Here is a tiny trained network, its code and every weight. The questions are about switching its units off for an input and a class, where a switched-off unit gives its printed mean instead of its output.

import numpy as np


def w(rows, s, z=0):
    codes = np.array(rows[::2]) - 128.0
    scale = np.full(codes.shape[1], s)
    scale[-1] = z or s
    return codes * scale


def norm(h):
    return h / np.sqrt((h * h).mean(-1, keepdims=True) + 1e-5)


def f(y):
    return np.maximum(y, 0)


def log_softmax(a):
    a = a - a.max(-1, keepdims=True)
    return a - np.log(np.exp(a).sum(-1, keepdims=True))


def net(x, mask):
    res = np.array(x, float).reshape(1, 5) / 4 @ E
    u = 0
    for l in range(3):
        y = f(norm(res) @ A[l][:, :-1].T + A[l][:, -1])
        res = res + np.where(mask[u : u + 3], y, B[l][:, -1]) @ B[l][:, :-1]
        u += 3
    return log_softmax(norm(res)[-1] @ U[:, :-1].T + U[:, -1])


A, B = {}, {}
E = w([
[91,168,82,116,118,118],'x0',
[161,118,76,107,110,154],'x1',
[247,189,65,141,149,162],'x2',
[112,81,167,93,148,109],'x3',
[162,194,185,111,60,102],'x4',
],0.013)
A[0] = w([
[138,188,254,183,64,64,230],'0.n1',
[107,230,125,59,7,103,2],'0.n2',
[243,159,83,119,106,136,143],'0.n3',
],0.0085,0.0027)
B[0] = w([
[98,137,208,108,186,134,254],'0.n1',
[89,249,121,207,56,157,212],'0.n2',
[165,172,151,144,99,135,229],'0.n3',
],0.014,0.0071)
A[1] = w([
[91,17,2,122,214,197,2],'1.n1',
[189,41,154,2,107,73,62],'1.n2',
[13,105,124,115,41,30,122],'1.n3',
],0.0085,0.0098)
B[1] = w([
[188,106,116,85,245,15,223],'1.n1',
[166,59,153,207,43,163,152],'1.n2',
[178,54,47,95,66,221,252],'1.n3',
],0.012,0.0042)
A[2] = w([
[95,101,112,95,99,106,1],'2.n1',
[139,195,73,155,154,152,214],'2.n2',
[123,74,27,136,91,246,139],'2.n3',
],0.013,0.0059)
B[2] = w([
[116,78,146,139,29,212,136],'2.n1',
[119,54,76,131,97,162,255],'2.n2',
[1,39,145,203,79,163,224],'2.n3',
],0.0099,0.0084)
U = w([
[100,228,218,152,88,169,145],'0',
[98,180,88,90,73,117,2],'1',
[97,61,73,150,123,168,250],'2',
[115,87,251,53,152,99,90],'3',
[241,216,49,159,101,156,81],'4',
[136,82,67,112,221,39,116],'5',
],0.018,0.0061)

Each question gives the input, the list of numbers given to net, and the class t.
The units are the neurons (one row each of A and B). Each row of codes is followed by its name. A weight is (code - 128) times the scale printed after its matrix; where a second scale follows, it is the last column's (A, B and U).
mask holds one flag per neuron, layer by layer. A switched-off neuron (its flag False) gives its mean, the last column of its row in B, instead of its output. The means were averaged over made-up inputs and are rounded, as every weight is.
A unit's drop is (log p(t) with every unit on - log p(t) with that unit switched off) / (log p(t) with every unit on - log p(t) with every unit switched off).
The circuit of an input: a set's keep is (log p(t) with only the set's units on - log p(t) with every unit switched off) / (log p(t) with every unit on - log p(t) with every unit switched off). Starting from all 9 units, units are removed one at a time, each time the one whose removal leaves the highest keep (on an exact tie, the one counted first), for as long as the keep stays at least 0.8.
circuit, biggest first: the units of the circuit, biggest drop first
unit that matters most: the unit with the biggest drop
k most important neurons: the k neurons with the biggest drops, biggest first
k most important neurons of layer l: the k neurons of layer l with the biggest drops, biggest first
drop when u is switched off: that unit's drop, to one decimal
input [6,7,6,0,-4], class 2: circuit, biggest first : 2.n3
input [-8,-8,-4,-5,-5], class 3: 2 most important neurons : 0.n2; 2.n2
input [5,1,1,3,-4], class 5: circuit, biggest first : 1.n1; 0.n2
input [-6,5,-4,0,2], class 3: 2 most important neurons : 0.n1; 0.n2
input [1,3,6,5,-7], class 5: 3 most important neurons : 0.n2; 1.n1; 1.n3
input [1,7,0,-1,-4], class 5: circuit, biggest first : 0.n2; 1.n1
input [5,6,0,0,-3], class 5: circuit, biggest first : 0.n2; 1.n1
input [-3,2,-3,0,2], class 3: 4 most important neurons : 0.n1; 0.n2; 0.n3; 2.n3
input [7,4,0,8,-4], class 5: circuit, biggest first : 1.n1; 0.n2
input [5,-8,5,1,-1], class 4: 2 most important neurons : 2.n3; 1.n3
input [6,-8,1,3,-7], class 5: 2 most important neurons : 0.n2; 1.n1
input [1,-2,-3,2,-7], class 5: 2 most important neurons : 1.n1; 0.n2
input [7,8,0,5,4], class 0: 2 most important neurons : 0.n2; 1.n1
input [5,0,6,-2,-3], class 2: unit that matters most : 2.n2
input [0,-4,-3,-4,-7], class 5: 3 most important neurons : 0.n2; 1.n1; 0.n3
input [-4,6,3,-8,-3], class 2: 2 most important neurons of layer 0 : 0.n2; 0.n1
input [-8,8,-7,-1,-6], class 5: drop when 1.n2 is switched off : -0.1
input [6,7,5,-5,-7], class 2: drop when 2.n3 is switched off : 0.5
input [5,0,4,7,-7], class 5: drop when 2.n1 is switched off : 0.0
input [8,1,-5,7,3], class 2: drop when 2.n3 is switched off : 0.1
input [-5,7,0,6,-7], class 5: circuit, biggest first : 1.n1
